Each row has a class, written after it.
[ 35   9  -9 -15  44 -50 -28 -65  30 -26  55  27 -12 -15 -28   0  30  11
  47  13  33  14 -12 -47  13 -27  12  18 -38  -6   5 -14 -39  27  -9  -3
  -4 -22 -54 -14 -14]	(60)
[ -1  30 -29 -51 -27 -19  -9  44  40  12  12  48 -31   4 -76  15 -18  30
   4  15  -3 -57  56  21  17   2   3  56  -8 -36 -25  52   0 -31 -34 -15
 -26  -2 -11  22   3]	(91)
[ 45   1 -25 -28  65 -26 -28 -55  48  -7  59  48   4 -22  -5  19   4  12
  55 -10  21  13 -37 -43  24 -24  45  24   2 -13 -13 -29  -8  22   3 -45
   0  -4 -23   2  22]	(163)
[ -7  35 -18 -24 -18 -10  -9  53  24  31  -4  60 -22 -23 -25 -12 -37  28
  29  11  -3 -45  37   6  30  15 -12  27   4 -63 -48  59  41 -26 -12 -36
 -10  -2  44  11   3]	(142)
[ -8  40 -24 -56   1  35 -15  38  43 -10  10  34 -37   8 -44   5 -11  36
   1  38 -10 -35  25  17  24   0   5  22 -12 -68 -19  94  28   9 -29 -33
 -46  -3 -45  -7  -1]	(24)
[-13  -7   4 -25  92 -55 -28 -76  48 -50 103  20  14 -52  10  14 -11  -2
  13  14   0  16 -50 -43  15  -2  29  29  -7  -5  -1 -17 -13  24  -9  -4
  16   3 -55 -22   0]	(24)
[ 27  27 -29 -35 -44  -1 -11  45  36  14 -10  59 -34   2 -71   9 -12  38
  14   5   6 -53  68  24  22   3  10  40 -24 -33 -13  34   4  -4 -47  -6
 -34  -6  -9   5  12]	(142)
[  0 -15 -17 -10  61 -15 -33 -50  41 -25  69  49  12 -34 -24  41  -8   4
  26  17  32   6 -31 -35  21 -48  14  46  23 -17 -39 -11  -2 -12 -27 -16
  20 -18 -36 -18   0]	(62)
[  4  35 -21 -32  51 -41 -23 -66  44 -29  72  22  -7 -24 -19  -3  27  11
  42  22  21  17 -25 -56  18 -37   6  36 -29 -12  -6  21 -11   9   1 -24
   1 -16 -46   3 -17]	(91)
[-22  42  -8 -29 -11 -39 -24  35  28  21  24  58 -16 -26 -38   1 -53  16
  19   5   8 -42  43   4  34  13 -13  30   2 -51 -55  66  23 -27 -12 -41
   0  11  45  23   2]	(166)
[ 21  14  -7 -20  66 -26 -21 -69  48 -34  74  39   3 -33  12   0  -5  12
  38 -11  18  15 -33 -72  22 -26  34  20 -10 -17  -8   2 -16  22  16 -45
  -3  -5 -27  -6  10]	(24)
[  7 -12  -6 -12  38 -36 -15 -61  45 -28  93  44  14 -23   1  30   9   5
  41  20  35   8 -51 -42  20 -46  25  27  -2 -11 -20 -22  -2  21 -20  -6
  27 -17 -22  -8  -2]	(115)
[ 36  12 -12 -22  31 -44 -25 -64  41 -30  66  29  -4 -21 -27  -2  41  14
  36   6  37  15 -13 -48  15 -27  18  22 -41  -2   7  -1 -40  40 -16 -10
  -4 -19 -55 -15  -6]	(60)
[  9 -26  -9 -24  74 -80 -28 -86  43 -31  79  31   0 -54 -29  49 -10   0
  12  -3  40   3 -45 -32  17  -9  27  51  10  10 -31 -17  -9   9 -20   5
  20  -1 -63  -9  -3]	(163)
[  6  -6 -14 -22  91 -53 -34 -50  47 -43  82  35  11 -46 -21  23  -6 -11
  27  18  17  -6 -76 -24  17 -22   6  31   1  12  11 -12 -14   3 -13  -7
   8 -14 -60 -20  13]	(88)
[  7 -11  -3 -11  49 -18 -16 -48  43 -23  79  50  28 -37   5  27  -3   0
  24  26  39   5 -49 -40  24 -48  19  33  12  18 -20 -15  -6  21 -22 -14
  30 -18 -11 -11   7]	(166)
[-14 -14 -10 -12  96 -55 -56 -76  40 -35  85  28   9 -44  -8  30 -23  -4
  21  32  16   5 -49 -25  20 -18   9  36   4  -2 -17 -29 -17 -15 -21  -5
  26   2 -56 -20   3]	(62)
[ 27  16 -13 -47 -20 -56 -37  28  27  36  -2  49 -12 -50 -15  49 -31  11
   4  -4 -10 -39  45   4  25  29  15  38   7 -71 -51  80  -4 -18 -41   3
 -17 -11  21  37 -12]	(115)
[ 43   8 -20 -14  43 -23 -20 -72  51 -17  49  41   2 -12 -14  16   7  19
  58 -10  25  11 -43 -45  26 -37  51  20 -17 -16 -16  -6   0  34   2 -44
  -6  -8 -32  -2  24]	(163)
[  1 -31   1 -19  88 -67 -54 -80  37 -43  76  29   1 -63 -13  51 -15  -4
  22  24  24   6 -55 -30  20 -16  21  39   9  32 -18 -16 -27   6 -26  12
  20 -13 -47 -19  -9]	(166)
[ 25  22 -35 -44 -51 -22 -17  33  46   1  15  62 -42   6 -78  13  -8  31
  14   2  23 -53  53  27  22  -2  14  41 -22 -44 -24  48 -11 -15 -51  -6
 -34   0  -2  13   3]	(115)
[  1 -18  -7  -1  44 -15 -28 -68  37 -32  65  33   5 -27 -10  55  -8   9
  26  29  37   7 -57 -46  21 -63  16  39  10  11 -26 -11  -8  13 -30  -8
  23 -22 -33 -12   3]	(166)
[-18  40 -10 -22 -19 -35  -8  59  39  30  27  57 -11 -10 -28 -21 -35  21
  20   1   9 -45  45   7  23  32 -13  26   0 -73 -49  71  22 -28  -3 -52
  -2   7  41  14  16]	(60)
[ -4  34 -27 -43  -7  33 -32  43  33   6  -5  35 -31   4 -50  24 -14  30
   9  50  -1 -41  15  36  32 -12   3  19 -11 -44 -22  93  20   6 -49 -32
 -36  -9 -29   2  12]	(166)
[  8  34 -10 -51 -10 -42 -30  42  23  52  -7  40  11 -43 -15  48 -33  14
  -4   7 -35 -42  53   3  23  30   6  55  20 -65 -45  89  21 -32 -31  -5
  -5 -12   6  52 -15]	(91)
[-21  -7  -6 -18  68 -29 -16 -60  49 -14  90  30  24 -28  13  42   0   5
  36  35  11  11 -65 -42  16 -43  17  46  22 -12 -25 -15  14  -7 -13 -20
  32 -25 -37   0  -2]	(91)
[ 22  23 -10 -29  49 -36 -18 -74  28 -56  69  21 -22 -26 -29  -9  27  15
  34  -1  27  26   0 -58  16 -34  16  32 -43  -1   5 -15 -29  36   8  -3
  -8  -6 -66 -19 -28]	(24)
[ -1  45 -36 -57   3  28 -22  66  38   1   7  47 -42   4 -77  23 -14  27
   9  30  -6 -49  12  27  24 -14 -18  25   6 -60 -15  96  25 -18 -25 -43
 -50 -11 -36   3   9]	(88)
[ 11  24 -10 -23  68 -20 -24 -59  58  -6  69  40  22 -16   8   0  12  14
  56  18   4  10 -48 -46  22 -33  27  16  -5 -30  -4  13   2   3  10 -55
   3 -14 -25   4  19]	(91)
[ 23  21 -14 -42 -20 -46 -46  26  26  31 -20  52  -8 -49 -30  52 -35  14
  -2   5  -1 -41  50   8  30  19   5  35   6 -48 -45  82 -10 -15 -49  -7
 -17  -7  11  38  -5]	(166)
[-24  41 -26 -23  -7 -41 -14  41  31  15  33  60 -42 -17 -21  -4 -34  26
  32   3   8 -41  29   6  28  11  -7  31   5 -80 -54  66  11 -36  -2 -48
   2   7  40  22  -2]	(115)
[ 22  24 -22 -45 -46 -12 -21  35  39   5   3  60 -25  -2 -87  18 -26  24
  -3   9  23 -48  68  19  25  -4   1  40 -18 -12 -23  49  -3 -12 -48  -4
 -33   6  13  10   7]	(166)
[ 25  19  -9 -21  63 -12 -26 -72  44 -31  80  33   3 -18  19  -9  -3  14
  43  -4  10  14 -38 -71  23 -33  33  19 -17 -13   2 -14 -13  27  20 -45
   0   1 -33  -5  11]	(24)
[ 35  -3 -10  -8  56 -12 -34 -63  32  -8  47  39  -4 -28  12  13  -1  20
  58  -4   2   5 -38 -46  25 -32  35  22  -2 -10 -12 -29  -9  15   6 -29
   0 -20 -24  -9  10]	(142)
[ -1 -26   3 -20  86 -64 -41 -66  53 -22  88  25  15 -35   0  34  -7  -8
  21  28  20  -4 -50 -27  12   5  20  22  -2   8  -3  -8 -21  15 -24  -2
  16 -17 -67 -22  10]	(60)
[ 27   6  -2 -13  42 -40 -33 -73  50  -7  77  30  22 -11  10  20   9   7
  53   6  17  10 -35 -56  23 -28  33   6 -31 -30  -2  -7 -12  41 -15 -35
   9 -16 -45   2  27]	(60)
[  0  34 -21 -46 -19  24 -34  35  31   4  -4  34 -21  -2 -49  23 -11  30
   5  47   1 -39  13  34  32 -10   3  22 -12 -47 -24  88  28  10 -46 -20
 -25  -3 -30   8   6]	(166)
[ 16  28 -19 -39 -52 -14 -13  43  29  14   0  53 -11  -3 -69  13 -18  24
  -4  12  10 -47  64  30  29  -2   4  29 -27 -14 -11  32  -4   1 -48  -4
 -15  15  12  22  15]	(166)
[ -4 -12 -11  -2  57 -21 -39 -62  37 -24  76  37  15 -31  -3  43 -13   0
  39  17  18  10 -40 -35  19 -51  20  47  11 -11 -32 -36  -3  -2 -21 -19
  27 -15 -44 -14   6]	(62)
[ 30  13 -21 -39 -55 -29 -18  37  43  19  10  57 -23  13 -84  24 -12  29
   9  -9  16 -58  83  20  18   9   9  45 -23 -42 -24  42 -10  -3 -54  -3
 -30  -2 -18  16  13]	(60)
[-13  42 -31 -53  -7  36 -25  48  43  15  -2  27 -26  17 -60   8  -5  37
  20  59 -25 -49   7  41  25  -5   2  32 -12 -60 -23 107  42 -13 -36 -38
 -39  -9 -50   8   4]	(91)
[  8  37 -11 -52  -8 -49 -34  39  29  49  -3  42   3 -45 -20  45 -34  18
   0  -1 -37 -39  52   4  22  33  12  55  22 -69 -48  84  14 -39 -27 -13
 -12  -9  11  52 -12]	(91)
[-21  45 -31 -49 -12  27 -31  40  43  11  -7  26 -35  25 -75  24  -5  43
  20  59 -11 -46  17  37  22  -9  -9  35  -7 -71 -26 114  49 -26 -40 -34
 -39  -8 -57  12  -3]	(91)
[ 22  42 -39 -49 -25 -23 -20  47  34  -1  18  57 -36   0 -89  27 -19  22
  11  -8   6 -52  51  12  23 -13 -10  48 -15 -52  -8  39  -6 -16 -37 -18
 -32  -1 -24  23  12]	(88)
[ -5  41 -28 -45 -47 -14  -3  46  46  16   7  46 -18   9 -80  14 -10  30
   6   7   2 -49  60  27  20  -2   7  49 -20 -46 -22  68  17 -25 -40 -22
 -34   2 -11  29  11]	(91)
[ 20  22 -27 -50 -34 -25 -23  21  32   1   7  60 -35  -4 -76  35 -18  20
   5   8  35 -48  63  11  29 -15  -2  42 -16 -30 -24  44  -8  -3 -55  -8
 -25  -4 -12  19   3]	(166)
[-12  45 -17 -22  -6 -18 -12  52  27  33  15  62 -18 -24 -13 -22 -44  29
  25   3 -10 -47  40   6  30  26  -8  31   3 -65 -45  49  28 -27  -5 -44
   0   5  46  15  12]	(142)
[ 27  28 -17 -15  59 -27 -24 -45  49 -27  69  41  16 -28   1  10   4  -2
  53 -13  18   8 -58 -56  20 -46  23  17 -12  -8  14 -12  -6  17  18 -51
  -2 -12 -27   6  34]	(88)
[ -5  41 -16 -24 -15 -18 -11  57  26  34  12  61 -12 -26 -16 -19 -43  24
  30  -2 -21 -42  49   2  32  23  -3  26   3 -70 -48  53  40 -19   1 -38
   4   6  51  17   6]	(142)
[ 28  17 -16 -39 -28 -24 -38  44  15  42 -32  44 -14 -48 -21  44 -38  20
   3   0 -34 -45  48   7  24  30  18  40  10 -57 -40  67  13 -13 -46   4
 -24 -19  10  34 -10]	(142)
[ 22   1 -13  -7  48 -37 -35 -80  48 -27  73  42 -20 -20  -4  19   3  20
  56  -9  26   5 -48 -50  20 -43  38  21  -7 -19 -21  -2 -28   3   9 -44
  -6 -10 -20  -6  14]	(115)
[  2 -20  -9   0  55  -8 -19 -49  41 -16  63  46   3 -29   4  48  -2  18
  36  18  33   4 -39 -41  15 -43  13  49  29   0 -33 -24   9   0 -16  -8
  20 -31 -34 -21  -1]	(142)
[ 28  16 -17 -13  75 -31 -31 -52  39 -32  72  39  -4 -27 -14  30  -6   9
  55  -7  11   2 -57 -55  25 -49  24  28  -4 -18  -3 -14 -22   8  13 -40
  -1 -24 -44  -1  20]	(88)
[-21 -19  -2 -30 103 -69 -43 -75  46 -30  88  22   4 -48 -19  38 -15   0
  25  39   8  -6 -66 -23  15  -8  13  48  12   1 -20   1  -8 -22 -19  -1
  15 -17 -72 -12 -11]	(91)
[-18  -7  -4 -32  94 -64 -33 -68  47 -25  97  24  14 -51  -3  23  -7  -3
  23  32   3   0 -63 -31  16 -10  19  42   6   3 -10  -3 -11  -6 -13 -13
  21 -12 -56  -5  -3]	(91)
[ -8  44 -25 -51  -5  34 -35  37  31   9  -4  41 -28  12 -65  20 -15  33
   1  57  -4 -46  39  35  32 -13  -6  15 -11 -69 -32  99  31  -5 -45 -29
 -36  -3 -52  -2  -1]	(62)
[ 43  25 -26 -61  -8 -43 -31  35  28  46 -11  52  -9 -41 -35  51 -36  16
  -9  -6  -8 -41  61  -2  29  36  13  47  15 -71 -56  77  12  -7 -36  -4
 -12  -2   2  43  -6]	(163)
[  0  29 -30 -57  -2  20 -23  41  34  10  11  41 -49   9 -52  29  -4  35
   7  53  -4 -44  15  35  29  -9   6  10  -6 -75 -25  94  11  -4 -46 -21
 -38 -14 -42   4  -7]	(115)
[ 29  20  -4 -41 -22 -54 -32  42  26  46  -6  47   5 -38 -18  46 -32  11
 -13  -3 -12 -48  66  -2  20  43   9  37   9 -62 -43  80  -7 -10 -40   6
  -5 -19   2  39 -10]	(60)
[  5  21  -9 -25  68 -32 -33 -66  53 -14  76  29  14 -18   3  11   2  12
  55  11   0  10 -49 -57  19 -31  39  25  -8 -22  -9   0   2   4   9 -44
   0 -15 -25  10  14]	(91)
[ 18  11 -12 -17  61 -18 -25 -65  46 -40  74  39 -13 -25   0  -5  -5  21
  47  -9  13  11 -39 -66  20 -34  33  24  -9 -20 -13  -7 -19  16  18 -54
  -8   1 -27 -12  14]	(24)
[  3 -35  -4 -21  94 -55 -49 -66  29 -20  72  29  -1 -59  -8  43 -17  -2
  19  20  11  -2 -45 -23  15   0  11  39  15  16  -9 -33 -13  -5 -27  15
  18 -18 -64 -23  -9]	(142)
[-10 -10  -3 -15  54 -28 -12 -68  45 -40  94  29  19 -34  20  39  -6  -1
  18   8  31  17 -45 -64  13 -37  17  47   9  -5 -15 -25   7  25 -16  -9
  30 -15 -47 -10  -4]	(24)
[ -4 -13  -7 -24  96 -62 -56 -75  34 -27  79  29  11 -52 -18  42 -20  -8
  22  31  14   6 -34 -30  25 -16  14  29  -2 -12 -21 -14 -11  -5 -32   4
  22  -7 -65 -13  -9]	(62)
[-13  40 -16 -23  -9 -44 -23  33  34  17  32  61 -32 -18 -31   0 -40  28
  29  -6   5 -45  40   8  27  20   1  38   3 -73 -55  70  14 -38  -5 -37
  -3   5  38  16  -2]	(115)
[ 33  -2  -5  -7  57 -33 -34 -60  44  -6  66  34  11 -10   6  13   6  11
  57   5  12   6 -34 -48  19 -22  35  11 -18 -21  -2 -19 -23  25  -1 -33
   8 -18 -37  -6  21]	(60)
[ 34  22 -15 -45 -26 -50 -38  34  29  35  -8  50 -13 -44 -26  41 -30  15
   2   2 -11 -42  52   6  25  31  10  37   5 -67 -49  87   4 -23 -37  10
 -13  -7  20  34 -16]	(115)
[-19  -9  -2 -31 102 -60 -37 -68  48 -25  89  20  15 -45 -12  29  -1  -1
  30  37  -1   3 -57 -17  16  -8  21  40   3  -4 -11   1  -4  -8 -17  -3
  16 -16 -74 -12  -6]	(91)
[ 30  32 -19 -45 -27 -39 -22  56  21  30 -17  48  -3 -51 -44  49 -35   6
  -5 -14 -14 -52  38  -1  27  10  -7  44  10 -48 -39  83  11 -20 -26  -9
 -20  -9   5  46  -3]	(88)
[ 31  15 -13 -45 -28 -52 -31  31  23  38  -6  52  -9 -54 -22  47 -28  16
  -4   0  -8 -41  43   1  28  24   8  37  10 -70 -55  91   0 -18 -44   3
 -11  -8  22  38 -14]	(115)
[ -9 -14  -6 -25  93 -61 -55 -75  38 -30  93  31  17 -52  -5  36 -25  -9
  17  35  15   2 -50 -33  25 -16  14  31   1  -4 -18 -27 -10  -1 -29   0
  32   0 -60 -11  -2]	(62)
[ 31   8 -17 -19  44 -32 -26 -68  23 -24  45  36 -24 -34 -11   6  25  15
  51  12  24  13 -14 -51  20 -41   8  25 -23   3  -6 -19 -23  26  -8  -5
  -6 -26 -41 -15 -25]	(142)
[ -8  34 -28 -48  -2  37 -25  50  26  11   8  40 -16   0 -54  15 -19  23
  -7  47 -12 -46  29  34  35 -13   3  22  -7 -69 -35  84  27  -2 -47 -24
 -21  -6 -40   2   6]	(62)
[-12  39 -21 -27 -12 -40 -22  42  32  21  26  57 -35 -21 -42  -1 -39  29
  25   6   0 -41  38   9  29  20  -6  31   1 -77 -57  70  18 -44  -7 -33
  -1  12  41  19  -5]	(115)
[  2   4 -18  -5  64 -19 -17 -34  44 -33  78  40  10 -26 -10  39  -7   3
  34  15  26  -2 -66 -44  17 -53   0  45  16  -3 -13 -12  -1   0  -4 -22
  18 -24 -39  -9  11]	(88)
[ 32  25 -15 -52  -9 -38 -48  34  13  52  -8  57   7 -54 -27  44 -49  11
 -11   3 -25 -41  68  -2  39  22   1  39  18 -84 -62  69   3 -32 -46  -1
  -1  -4  16  41 -15]	(62)
